Below are the code and all the weights of a small trained network. Each question names an input and a target symbol and asks about switching units off, where a switched-off unit gives its printed mean instead of its output.

import numpy as np


def w(rows, s, z=0):
    codes = np.array(rows[::2]) - 128.0
    scale = np.full(codes.shape[1], s)
    scale[-1] = z or s
    return codes * scale


def f(y):
    return y / 2 * (1 + np.tanh(0.7978845608 * (y + 0.044715 * y**3)))


def softmax(a):
    e = np.exp(a - a.max(-1, keepdims=True))
    return e / e.sum(-1, keepdims=True)


def log_softmax(a):
    a = a - a.max(-1, keepdims=True)
    return a - np.log(np.exp(a).sum(-1, keepdims=True))


def net(x, mask):
    ids = ['ΔΞΠΣΨΩβγζηθλμφ'.index(c) for c in x.split()]
    T = len(ids)
    res = E[ids] + P[:T]
    u = 0
    for l in range(3):
        q, k, v = (res @ M[l].T for M in (Q, K, V))
        z = softmax(np.where(np.tri(T) > 0, q @ k.T / 4**0.5, -1e9)) @ v
        res = res + np.where(mask[u], z, O[l][:, -1]) @ O[l][:, :-1]
        u += 1
        y = f(res @ A[l][:, :-1].T + A[l][:, -1])
        res = res + np.where(mask[u : u + 4], y, B[l][:, -1]) @ B[l][:, :-1]
        u += 4
    return log_softmax(res[-1] @ U[:, :-1].T + U[:, -1])


Q, K, V, O, A, B = {}, {}, {}, {}, {}, {}
E = w([
[139,210,186,176,69,101,117],'Δ',
[80,93,141,116,138,158,103],'Ξ',
[173,61,191,159,79,130,84],'Π',
[114,90,114,121,20,143,105],'Σ',
[174,157,153,202,110,139,120],'Ψ',
[84,178,148,160,143,192,114],'Ω',
[168,137,144,113,80,87,163],'β',
[148,158,204,150,153,205,128],'γ',
[167,47,122,131,56,84,132],'ζ',
[115,199,211,118,157,143,138],'η',
[116,105,129,131,2,94,107],'θ',
[125,24,119,119,99,141,143],'λ',
[151,248,204,134,129,83,173],'μ',
[92,159,161,113,191,136,146],'φ',
],0.015)
P = w([
[142,125,128,28,75,191,115],'0',
[108,87,124,201,79,137,117],'1',
[124,248,113,161,71,141,230],'2',
[145,199,88,66,83,221,218],'3',
[88,26,146,48,183,121,45],'4',
[131,79,183,233,228,58,82],'5',
[223,121,150,153,107,133,196],'6',
[81,177,75,30,49,160,108],'7',
[122,127,131,85,171,53,65],'8',
[159,159,166,153,160,102,134],'9',
],0.013)
Q[0] = w([
[112,182,100,45,105,133,62],'L0H0',
[96,131,135,185,92,197,245],'L0H0',
[138,129,128,128,98,207,167],'L0H0',
[108,160,94,127,77,86,145],'L0H0',
],0.011)
K[0] = w([
[64,64,178,134,155,95,23],'L0H0',
[181,157,112,23,78,186,133],'L0H0',
[137,132,161,2,104,209,35],'L0H0',
[127,150,130,61,173,151,145],'L0H0',
],0.0075)
V[0] = w([
[110,84,135,139,100,217,91],'L0H0',
[110,172,164,164,113,132,74],'L0H0',
[2,161,124,128,69,107,94],'L0H0',
[73,113,160,67,174,155,106],'L0H0',
],0.0096)
O[0] = w([
[231,153,76,136,172,4,132,253],'L0H0',
[118,210,84,254,223,89,186,228],'L0H0',
[140,149,64,114,122,90,216,195],'L0H0',
[144,46,217,164,184,86,245,98],'L0H0',
],0.009,0.0028)
A[0] = w([
[143,16,84,242,152,253,185,79],'L0N0',
[230,107,136,161,167,228,147,23],'L0N1',
[146,125,122,129,210,207,131,4],'L0N2',
[108,154,99,177,204,79,120,112],'L0N3',
],0.005,0.0017)
B[0] = w([
[107,167,102,148,50,86,147,136],'L0N0',
[64,149,143,88,133,76,102,137],'L0N1',
[169,114,98,85,172,100,176,90],'L0N2',
[185,1,92,140,41,109,116,252],'L0N3',
],0.0095,0.0017)
Q[1] = w([
[77,83,80,195,196,128,23],'L1H0',
[196,93,149,129,117,128,64],'L1H0',
[184,103,194,255,92,213,167],'L1H0',
[120,192,95,175,203,132,112],'L1H0',
],0.0053)
K[1] = w([
[67,162,140,253,150,42,140],'L1H0',
[152,164,8,144,61,231,130],'L1H0',
[200,219,162,35,130,209,217],'L1H0',
[164,208,123,217,125,110,81],'L1H0',
],0.0057)
V[1] = w([
[84,159,1,63,177,58,152],'L1H0',
[175,54,41,44,80,79,81],'L1H0',
[118,4,121,154,211,26,111],'L1H0',
[73,43,65,53,68,124,215],'L1H0',
],0.0071)
O[1] = w([
[125,141,140,255,196,33,139,114],'L1H0',
[109,251,109,210,210,197,87,176],'L1H0',
[231,150,159,142,102,182,148,2],'L1H0',
[73,86,230,162,207,149,115,107],'L1H0',
],0.0089,0.0038)
A[1] = w([
[124,167,175,69,35,126,120,124],'L1N0',
[74,106,126,250,45,154,130,255],'L1N1',
[158,108,135,191,254,156,106,200],'L1N2',
[103,213,193,118,79,47,140,145],'L1N3',
],0.007,0.0046)
B[1] = w([
[154,1,72,116,186,121,104,191],'L1N0',
[139,164,147,41,184,153,173,255],'L1N1',
[126,148,145,105,7,121,155,222],'L1N2',
[124,44,126,109,108,178,101,236],'L1N3',
],0.0082,0.0066)
Q[2] = w([
[151,122,151,28,150,106,146],'L2H0',
[87,55,176,193,144,1,60],'L2H0',
[223,192,163,64,119,132,137],'L2H0',
[198,83,150,178,165,92,6],'L2H0',
],0.0053)
K[2] = w([
[136,148,189,96,133,179,131],'L2H0',
[15,157,97,83,162,83,151],'L2H0',
[129,113,175,63,213,119,160],'L2H0',
[96,164,170,254,113,87,180],'L2H0',
],0.008)
V[2] = w([
[97,119,152,122,222,192,159],'L2H0',
[92,2,127,7,181,55,90],'L2H0',
[88,100,71,137,89,190,50],'L2H0',
[8,151,99,208,135,97,166],'L2H0',
],0.0073)
O[2] = w([
[76,101,189,192,38,158,112,52],'L2H0',
[99,86,64,134,84,63,97,220],'L2H0',
[119,202,88,95,124,160,72,93],'L2H0',
[62,255,111,93,150,92,175,1],'L2H0',
],0.0091,0.0047)
A[2] = w([
[195,107,72,200,109,50,209,82],'L2N0',
[154,15,58,152,75,96,117,141],'L2N1',
[151,181,1,79,164,31,71,251],'L2N2',
[95,139,124,213,227,178,57,44],'L2N3',
],0.0049,0.0021)
B[2] = w([
[141,144,202,20,183,51,18,194],'L2N0',
[77,223,65,253,186,174,159,254],'L2N1',
[97,139,155,74,116,216,243,217],'L2N2',
[95,55,203,91,172,112,151,134],'L2N3',
],0.0068,0.013)
U = w([
[156,125,96,91,138,147,155,149],'Δ',
[159,112,156,110,101,96,139,148],'Ξ',
[177,134,97,153,159,142,113,89],'Π',
[133,168,131,162,125,108,134,127],'Σ',
[182,127,98,109,116,163,136,117],'Ψ',
[139,118,131,78,126,84,146,157],'Ω',
[95,114,144,123,172,168,93,182],'β',
[133,122,114,166,177,110,115,132],'γ',
[134,118,144,142,124,189,131,44],'ζ',
[114,95,149,183,112,121,143,144],'η',
[141,161,116,170,138,133,147,108],'θ',
[127,133,158,131,2,144,118,254],'λ',
[99,108,115,151,147,160,161,32],'μ',
[131,79,163,138,86,135,183,129],'φ',
],0.009,0.0049)

Each question gives the input, a string of symbols that net reads in full, and the target symbol t.
The units are the heads (4 rows each of Q, K, V and O) and the neurons (one row each of A and B). Each row of codes is followed by its name. A weight is (code - 128) times the scale printed after its matrix; where a second scale follows, it is the last column's (O, A, B and U).
mask holds one flag per unit, layer by layer, with each layer's heads first. A switched-off unit (its flag False) gives its mean, the last column of its rows in O or B, instead of its output. The means were averaged over made-up inputs and are rounded, as every weight is.
A unit's drop is (log p(t) with every unit on - log p(t) with that unit switched off) / (log p(t) with every unit on - log p(t) with every unit switched off).
The circuit of an input: a set's keep is (log p(t) with only the set's units on - log p(t) with every unit switched off) / (log p(t) with every unit on - log p(t) with every unit switched off). Starting from the 12 units with the biggest drops (on a tie, the unit counted first), units are removed one at a time, each time the one whose removal leaves the highest keep (on an exact tie, the one counted first), for as long as the keep stays at least 0.8.
units of the circuit, in order: the units of the circuit, biggest drop first
most important unit: the unit with the biggest drop
k most important neurons: the k neurons with the biggest drops, biggest first
k most important neurons of layer l: the k neurons of layer l with the biggest drops, biggest first
input β Π φ Π γ η Σ Δ Ω Δ, target λ: most important neuron -> (L2N1)
input μ θ β Δ, target μ: 2 most important neurons -> (L2N1; L1N0)
input λ Δ γ Ξ β η Ψ Δ, target ζ: units of the circuit, in order -> (L0H0; L1H0; L2H0)
input λ Σ Ξ θ, target ζ: units of the circuit, in order -> (L1H0; L2H0; L0H0)
input λ Π Δ Δ, target ζ: units of the circuit, in order -> (L1H0; L2H0; L0H0)
input Δ ζ Ω, target Ω: units of the circuit, in order -> (L1H0; L2N1; L2H0)
input Ψ Π Ψ θ Δ Δ, target Ψ: units of the circuit, in order -> (L0H0; L1H0; L2H0)
input β Ω γ, target λ: units of the circuit, in order -> (L2H0; L0H0; L1H0)
input Ω γ θ, target Ξ: units of the circuit, in order -> (L0H0; L2N0; L1H0)
input Σ θ Σ Ω, target θ: units of the circuit, in order -> (L1H0; L0H0; L2H0)
input β μ μ Ξ, target λ: units of the circuit, in order -> (L2H0; L1H0; L0H0; L2N1)
input Ω λ μ, target Ξ: units of the circuit, in order -> (L0H0; L2N0; L1H0; L2H0)
input Ω λ Π ζ, target Ω: units of the circuit, in order -> (L2N0; L0H0)
input Ξ φ Ξ, target φ: units of the circuit, in order -> (L0H0; L2H0)
input β Δ γ η μ λ θ Δ θ, target λ: most important unit -> L2H0
input μ ζ η η Π β β, target μ: 3 most important neurons -> (L2N1; L2N2; L1N0)
input Δ μ γ Π γ Δ θ γ, target Ω: units of the circuit, in order -> (L0H0; L1H0; L2H0)
input γ Ψ φ λ θ, target Π: units of the circuit, in order -> (L0H0; L1H0; L2H0; L2N1)
input Ω β λ, target Ω: 3 most important neurons -> (L2N0; L2N1; L1N1)
input Π ζ ζ, target Ψ: units of the circuit, in order -> (L1H0; L0H0; L2H0)
input Σ Ψ γ, target Σ: 2 most important neurons -> (L1N2; L2N2)
input μ ζ θ η β Δ μ Ψ γ η, target μ: 3 most important neurons -> (L2N1; L2N2; L1N0)
input Δ Δ Ξ Δ, target Δ: 2 most important neurons -> (L2N2; L1N3)
input Ω φ Ψ φ, target Ω: most important unit -> L2N0
input β Ω Ω λ Δ β η, target λ: 2 most important neurons -> (L1N2; L2N1)
input φ Ω Π, target η: 2 most important neurons of layer 2 -> (L2N1; L2N2)
input Ω Σ λ, target Ξ: 2 most important neurons -> (L2N0; L2N1)
input β η β φ, target β: most important neuron -> (L1N2)
input θ μ θ, target Σ: 2 most important neurons of layer 2 -> (L2N2; L2N1)
